Here is a tiny trained network, its code and every weight. The questions are about switching its units off for an input and a class, where a switched-off unit gives its printed mean instead of its output.

import numpy as np


def w(rows, s, z=0):
    codes = np.array(rows[::2]) - 128.0
    scale = np.full(codes.shape[1], s)
    scale[-1] = z or s
    return codes * scale


def norm(h):
    return h / np.sqrt((h * h).mean(-1, keepdims=True) + 1e-5)


def f(y):
    return np.maximum(y, 0)


def log_softmax(a):
    a = a - a.max(-1, keepdims=True)
    return a - np.log(np.exp(a).sum(-1, keepdims=True))


def net(x, mask):
    res = np.array(x, float).reshape(1, 3) / 4 @ E
    u = 0
    for l in range(2):
        y = f(norm(res) @ A[l][:, :-1].T + A[l][:, -1])
        res = res + np.where(mask[u : u + 4], y, B[l][:, -1]) @ B[l][:, :-1]
        u += 4
    return log_softmax(norm(res)[-1] @ U[:, :-1].T + U[:, -1])


A, B = {}, {}
E = w([
[145,132,134,193,127,38,67,159,132,185,182],'x0',
[105,113,180,64,144,116,116,146,115,155,72],'x1',
[2,176,105,147,131,134,121,80,78,107,94],'x2',
],0.0061)
A[0] = w([
[155,108,48,151,124,77,46,109,126,118,161,195],'L0N1',
[1,194,110,192,107,136,98,141,104,47,114,57],'L0N2',
[78,104,198,90,162,120,120,145,85,133,92,4],'L0N3',
[170,119,143,70,131,183,160,110,87,86,160,29],'L0N4',
],0.0046,0.0016)
B[0] = w([
[120,105,158,84,141,193,172,122,84,106,137,218],'L0N1',
[166,162,72,98,173,65,177,75,96,208,156,254],'L0N2',
[150,129,200,255,218,131,46,247,168,63,26,190],'L0N3',
[189,88,34,121,79,187,187,109,193,77,100,187],'L0N4',
],0.0071,0.0045)
A[1] = w([
[92,174,179,115,154,124,64,189,148,135,17,7],'L1N1',
[31,168,194,118,107,127,175,116,134,69,97,132],'L1N2',
[174,110,54,73,141,156,154,64,139,148,96,45],'L1N3',
[147,92,64,71,17,136,184,109,252,98,66,71],'L1N4',
],0.0043,0.0014)
B[1] = w([
[70,253,254,205,222,97,31,215,178,33,61,227],'L1N1',
[132,76,185,140,158,42,95,155,173,157,188,169],'L1N2',
[73,142,191,109,28,54,131,181,99,73,115,226],'L1N3',
[65,79,118,122,65,170,20,99,186,131,96,253],'L1N4',
],0.0065,0.0037)
U = w([
[82,188,212,167,245,88,56,200,164,80,10,210],'0',
[115,144,106,200,106,193,168,82,80,48,209,7],'1',
[149,5,99,96,15,238,71,137,254,72,68,71],'2',
[85,210,30,152,191,45,170,28,31,250,169,189],'3',
[214,46,181,134,129,96,126,210,137,210,235,200],'4',
[31,155,72,87,45,127,180,56,122,64,82,65],'5',
],0.0081,0.002)

Each question gives the input, the list of numbers given to net, and the class t.
The units are the neurons (one row each of A and B). Each row of codes is followed by its name. A weight is (code - 128) times the scale printed after its matrix; where a second scale follows, it is the last column's (A, B and U).
mask holds one flag per neuron, layer by layer. A switched-off neuron (its flag False) gives its mean, the last column of its row in B, instead of its output. The means were averaged over made-up inputs and are rounded, as every weight is.
A unit's drop is (log p(t) with every unit on - log p(t) with that unit switched off) / (log p(t) with every unit on - log p(t) with every unit switched off).
The circuit of an input: a set's keep is (log p(t) with only the set's units on - log p(t) with every unit switched off) / (log p(t) with every unit on - log p(t) with every unit switched off). Starting from all 8 units, units are removed one at a time, each time the one whose removal leaves the highest keep (on an exact tie, the one counted first), for as long as the keep stays at least 0.8.
units of the circuit, in order: the units of the circuit, biggest drop first
top k neurons: the k neurons with the biggest drops, biggest first
k most important neurons of layer l: the k neurons of layer l with the biggest drops, biggest first
drop of u: that unit's drop, to one decimal
input [-2,0,3], class 3: units of the circuit, in order : L0N2
input [-1,-5,-8], class 2: units of the circuit, in order : L0N2, L1N4
input [-2,6,-7], class 2: top 2 neurons : L0N4, L1N4
input [7,2,-1], class 4: top 3 neurons : L0N3, L1N1, L0N2
input [3,-1,-1], class 4: top 2 neurons : L1N1, L0N2
input [-1,1,-7], class 2: top 2 neurons : L1N4, L0N2
input [-3,2,-1], class 2: top 2 neurons : L0N4, L1N4
input [0,3,-6], class 2: 2 most important neurons of layer 0 : L0N2, L0N3
input [6,2,-1], class 4: top 3 neurons : L0N3, L1N1, L0N2
input [1,1,-2], class 4: 2 most important neurons of layer 1 : L1N1, L1N4
input [0,-1,-1], class 2: 2 most important neurons of layer 0 : L0N2, L0N3
input [-5,-8,8], class 3: drop of L0N2 : 0.3
input [5,-7,1], class 3: drop of L1N4 : 0.2
input [7,-5,1], class 3: units of the circuit, in order : L0N3
input [-2,-7,5], class 3: drop of L0N2 : 0.2
